Below are the code and all the weights of a small trained network. Each question names an input and a target symbol and asks about switching units off, where a switched-off unit gives its printed mean instead of its output.

import numpy as np


def w(rows, s, z=0):
    codes = np.array(rows[::2]) - 128.0
    scale = np.full(codes.shape[1], s)
    scale[-1] = z or s
    return codes * scale


def norm(h):
    return h / np.sqrt((h * h).mean(-1, keepdims=True) + 1e-5)


def f(y):
    return y / 2 * (1 + np.tanh(0.7978845608 * (y + 0.044715 * y**3)))


def softmax(a):
    e = np.exp(a - a.max(-1, keepdims=True))
    return e / e.sum(-1, keepdims=True)


def log_softmax(a):
    a = a - a.max(-1, keepdims=True)
    return a - np.log(np.exp(a).sum(-1, keepdims=True))


def net(x, mask):
    ids = ['ΓΣΩαβδεζημπτφψ'.index(c) for c in x.split()]
    T = len(ids)
    res = E[ids] + P[:T]
    u = 0
    for l in range(2):
        r = norm(res)
        for j in range(2):
            rows = slice(2 * j, 2 * j + 2)
            q, k, v = (r @ M[l][rows].T for M in (Q, K, V))
            z = softmax(np.where(np.tri(T) > 0, q @ k.T / 2**0.5, -1e9)) @ v
            o = O[l][rows]
            res = res + np.where(mask[u + j], z, o[:, -1]) @ o[:, :-1]
        u += 2
        y = f(norm(res) @ A[l][:, :-1].T + A[l][:, -1])
        res = res + np.where(mask[u : u + 12], y, B[l][:, -1]) @ B[l][:, :-1]
        u += 12
    return log_softmax(norm(res)[-1] @ U[:, :-1].T + U[:, -1])


Q, K, V, O, A, B = {}, {}, {}, {}, {}, {}
E = w([
[144,94,115,54,72,75,177,115,190,131],'Γ',
[169,226,174,148,122,158,144,173,135,160],'Σ',
[216,127,139,134,145,107,132,93,192,157],'Ω',
[169,50,140,124,172,42,119,133,215,144],'α',
[150,157,158,107,83,168,148,7,127,129],'β',
[155,106,125,76,169,126,102,190,183,168],'δ',
[70,156,151,66,105,178,159,75,124,128],'ε',
[151,93,83,37,89,107,76,77,123,130],'ζ',
[62,115,99,119,107,152,131,132,149,176],'η',
[114,198,145,71,70,157,112,194,138,130],'μ',
[161,130,135,49,124,103,151,93,133,140],'π',
[110,134,96,145,117,164,69,147,179,168],'τ',
[132,155,133,111,169,213,128,110,99,194],'φ',
[164,103,171,102,205,57,92,179,151,148],'ψ',
],0.018)
P = w([
[110,245,24,130,112,69,109,60,131,148],'0',
[118,133,99,137,196,87,78,168,112,171],'1',
[110,218,61,84,149,101,75,70,148,62],'2',
[136,112,142,142,164,102,103,153,103,167],'3',
[111,191,96,85,147,136,90,63,172,76],'4',
[151,94,172,131,145,120,117,147,106,172],'5',
[132,177,134,88,153,157,107,71,181,74],'6',
[163,72,209,121,121,143,126,144,110,171],'7',
[135,159,171,87,154,172,120,85,206,68],'8',
[173,49,239,118,109,164,130,136,117,153],'9',
],0.013)
Q[0] = w([
[160,64,127,144,75,110,127,138,18,163],'L0H0',
[254,226,106,7,96,173,80,77,232,151],'L0H0',
[116,134,183,57,111,157,53,85,192,241],'L0H1',
[160,188,157,98,173,168,68,119,222,142],'L0H1',
],0.0084)
K[0] = w([
[131,177,100,103,165,141,183,124,171,95],'L0H0',
[166,65,254,94,100,179,134,147,156,150],'L0H0',
[128,81,216,156,96,190,111,129,128,92],'L0H1',
[204,30,223,114,89,156,127,179,112,184],'L0H1',
],0.011)
V[0] = w([
[164,132,221,99,171,103,123,158,200,2],'L0H0',
[99,136,173,51,149,130,131,65,120,83],'L0H0',
[113,33,153,153,177,96,67,121,56,46],'L0H1',
[76,95,136,202,52,109,44,127,164,145],'L0H1',
],0.0059)
O[0] = w([
[152,198,93,20,102,81,155,128,195,220,3],'L0H0',
[98,165,113,85,208,77,166,89,2,87,248],'L0H0',
[144,131,111,91,180,140,116,116,52,159,3],'L0H1',
[217,136,51,154,185,166,232,199,52,26,4],'L0H1',
],0.0069,0.0024)
A[0] = w([
[187,80,126,44,63,93,70,112,128,2,117],'L0N0',
[158,215,97,147,130,178,133,92,117,159,39],'L0N1',
[177,99,89,102,159,158,169,156,186,132,219],'L0N2',
[40,28,139,164,135,160,174,207,102,205,28],'L0N3',
[94,76,144,142,177,56,92,180,123,191,142],'L0N4',
[162,132,58,85,120,120,122,68,131,139,145],'L0N5',
[114,200,152,110,62,188,139,110,131,103,161],'L0N6',
[225,51,67,153,118,116,53,187,69,171,89],'L0N7',
[165,213,164,104,74,72,153,91,200,87,166],'L0N8',
[154,165,132,104,218,193,119,99,150,109,253],'L0N9',
[153,156,59,115,47,214,157,68,129,95,185],'L0N10',
[180,94,147,155,188,194,114,147,127,177,30],'L0N11',
],0.0074,0.0031)
B[0] = w([
[94,140,148,192,95,155,167,136,139,140,254],'L0N0',
[109,71,108,98,85,67,109,101,112,113,142],'L0N1',
[149,93,68,145,142,104,86,164,52,95,151],'L0N2',
[72,147,86,103,217,124,216,145,134,149,139],'L0N3',
[146,123,73,84,140,106,151,117,142,82,167],'L0N4',
[128,134,109,110,132,140,89,187,116,96,212],'L0N5',
[134,42,106,102,201,83,128,149,159,98,177],'L0N6',
[134,100,89,214,100,206,63,183,113,112,164],'L0N7',
[72,110,69,135,156,133,51,110,104,186,215],'L0N8',
[87,159,95,157,66,101,125,132,164,97,219],'L0N9',
[206,122,136,177,203,1,121,219,165,142,187],'L0N10',
[187,157,134,155,124,165,164,80,182,190,147],'L0N11',
],0.0084,0.0079)
Q[1] = w([
[127,103,136,137,183,161,112,105,109,231],'L1H0',
[106,167,123,76,133,90,27,104,255,114],'L1H0',
[106,153,133,203,64,185,224,181,23,150],'L1H1',
[154,166,134,189,166,181,198,59,144,177],'L1H1',
],0.0092)
K[1] = w([
[119,95,172,117,122,114,72,85,201,120],'L1H0',
[186,1,247,105,127,137,140,149,59,235],'L1H0',
[54,230,15,155,145,92,70,120,133,85],'L1H1',
[75,115,110,209,160,133,70,94,195,122],'L1H1',
],0.0084)
V[1] = w([
[241,160,83,161,117,190,115,12,110,147],'L1H0',
[126,73,152,157,35,100,41,158,80,106],'L1H0',
[124,102,222,155,162,141,164,2,141,122],'L1H1',
[78,25,10,113,69,130,221,97,128,150],'L1H1',
],0.007)
O[1] = w([
[178,145,106,156,226,127,46,7,185,135,89],'L1H0',
[179,189,223,56,112,55,123,142,120,92,220],'L1H0',
[113,153,62,146,98,95,79,139,81,96,3],'L1H1',
[136,134,89,103,27,183,194,71,220,91,147],'L1H1',
],0.011,0.0052)
A[1] = w([
[127,139,221,160,173,48,135,82,20,174,84],'L1N0',
[94,125,151,53,194,57,121,78,188,178,25],'L1N1',
[145,197,135,53,134,155,113,146,63,223,37],'L1N2',
[108,54,138,212,204,204,161,182,97,224,113],'L1N3',
[126,105,188,70,150,131,163,178,104,216,150],'L1N4',
[80,147,158,37,108,189,205,85,99,85,110],'L1N5',
[82,202,2,133,120,95,90,136,131,52,58],'L1N6',
[99,123,156,101,79,107,191,88,172,29,68],'L1N7',
[98,172,173,152,98,118,195,92,47,79,214],'L1N8',
[198,167,218,73,112,92,121,156,105,172,104],'L1N9',
[195,38,158,107,130,145,135,112,61,113,255],'L1N10',
[36,167,167,100,100,195,80,61,136,195,239],'L1N11',
],0.0093,0.0041)
B[1] = w([
[94,53,119,132,98,186,98,78,182,132,174],'L1N0',
[149,155,142,149,81,236,147,161,37,133,231],'L1N1',
[254,94,76,156,120,126,116,187,139,102,170],'L1N2',
[111,210,165,92,76,122,193,68,52,117,182],'L1N3',
[121,96,75,136,100,90,90,98,147,44,232],'L1N4',
[84,96,65,173,136,36,98,171,115,189,190],'L1N5',
[161,103,145,96,169,147,231,70,130,138,189],'L1N6',
[160,173,123,209,79,120,44,82,82,136,175],'L1N7',
[67,108,102,113,169,234,79,202,200,131,156],'L1N8',
[102,209,129,122,135,166,118,85,95,61,254],'L1N9',
[133,52,144,134,109,150,179,88,141,226,190],'L1N10',
[151,79,217,106,93,70,145,125,97,213,234],'L1N11',
],0.0092,0.0081)
U = w([
[146,177,74,143,38,65,123,137,223,155,63],'Γ',
[140,215,179,124,113,105,93,88,116,44,158],'Σ',
[232,161,154,127,193,107,57,109,179,209,19],'Ω',
[254,83,158,185,173,37,168,176,182,90,252],'α',
[47,105,98,167,170,170,82,30,187,134,146],'β',
[185,157,54,26,132,186,178,125,201,114,65],'δ',
[30,130,144,187,174,94,27,198,97,184,157],'ε',
[127,75,194,144,78,243,94,191,182,148,166],'ζ',
[24,131,65,91,144,142,200,121,96,92,120],'η',
[88,98,191,98,132,60,152,222,151,33,82],'μ',
[180,119,12,107,134,126,74,175,31,150,120],'π',
[137,136,93,250,99,202,204,158,120,83,151],'τ',
[94,152,218,80,154,78,162,82,110,237,123],'φ',
[160,74,137,87,228,35,139,78,58,46,84],'ψ',
],0.0098,0.0036)

Each question gives the input, a string of symbols that net reads in full, and the target symbol t.
The units are the heads (2 rows each of Q, K, V and O) and the neurons (one row each of A and B). Each row of codes is followed by its name. A weight is (code - 128) times the scale printed after its matrix; where a second scale follows, it is the last column's (O, A, B and U).
mask holds one flag per unit, layer by layer, with each layer's heads first. A switched-off unit (its flag False) gives its mean, the last column of its rows in O or B, instead of its output. The means were averaged over made-up inputs and are rounded, as every weight is.
A unit's drop is (log p(t) with every unit on - log p(t) with that unit switched off) / (log p(t) with every unit on - log p(t) with every unit switched off).
The circuit of an input: a set's keep is (log p(t) with only the set's units on - log p(t) with every unit switched off) / (log p(t) with every unit on - log p(t) with every unit switched off). Starting from the 12 units with the biggest drops (on a tie, the unit counted first), units are removed one at a time, each time the one whose removal leaves the highest keep (on an exact tie, the one counted first), for as long as the keep stays at least 0.8.
units of the circuit, in order: the units of the circuit, biggest drop first
most important unit: the unit with the biggest drop
k most important neurons: the k neurons with the biggest drops, biggest first
which heads matter: for each layer, one digit per head in row order, 1 if its drop is at least 0.15 and else 0, layers parted by /
input φ φ ζ ζ δ Σ φ τ, target τ: which heads matter => 01 / 00
input α ζ π τ ζ μ ζ μ β, target μ: units of the circuit, in order => (L1H0 L0N6)
input α π π Γ π ζ β ζ Γ, target Σ: which heads matter => 00 / 10
input ζ ζ π Γ ψ τ ζ, target α: units of the circuit, in order => (L0H1 L0N10)
input π π φ, target φ: most important unit => L0H1
input π φ ζ η ζ Γ π ζ, target Γ: which heads matter => 10 / 01
input α τ ψ, target α: units of the circuit, in order => (L0H1 L0H0)
input π ε η, target η: units of the circuit, in order => (L1N6 L1H0 L0H0)
input ζ φ η ζ ζ ζ ε, target Σ: units of the circuit, in order => (L1H0 L1N7)
input Γ φ ζ δ Σ π α, target φ: units of the circuit, in order => (L0N10 L0H0 L1N4)
input ζ φ φ, target β: units of the circuit, in order => (L1H0 L0N11)
input φ π φ φ ζ Γ φ α δ, target δ: units of the circuit, in order => (L0H0 L0H1)
input Γ α Γ Γ ζ φ φ, target β: units of the circuit, in order => (L1H0 L0N11 L0H1)
input δ φ ψ ζ α π ζ π δ Σ, target Σ: units of the circuit, in order => (L1N9)
input π φ φ Γ, target Γ: 2 most important neurons => (L0N9 L1N7)
input ζ α φ, target δ: which heads matter => 10 / 00
input τ ε Γ, target η: 2 most important neurons => (L0N8 L1N6)
input Σ η ψ Σ Σ, target ε: which heads matter => 00 / 01
input τ Σ ζ ζ ζ ψ ζ, target π: which heads matter => 10 / 01
input ζ π Σ Σ ζ, target ε: most important unit => L1H1
input ζ τ ζ Σ ζ φ Γ ζ ε π, target π: which heads matter => 10 / 01
input Γ ζ ζ ζ ζ, target Σ: which heads matter => 00 / 10
input Σ ζ β π τ ζ Γ, target Σ: which heads matter => 10 / 10
input ζ μ ζ ζ Γ ζ ζ Γ ζ, target Γ: which heads matter => 00 / 01
input Σ ζ π Γ β π ζ, target φ: which heads matter => 01 / 00
input φ ζ Γ Γ φ φ Γ φ μ, target β: which heads matter => 00 / 10
input μ ζ β π ζ μ α, target μ: units of the circuit, in order => (L1H0)
input τ π Σ ζ ψ ζ φ ζ, target φ: which heads matter => 01 / 10
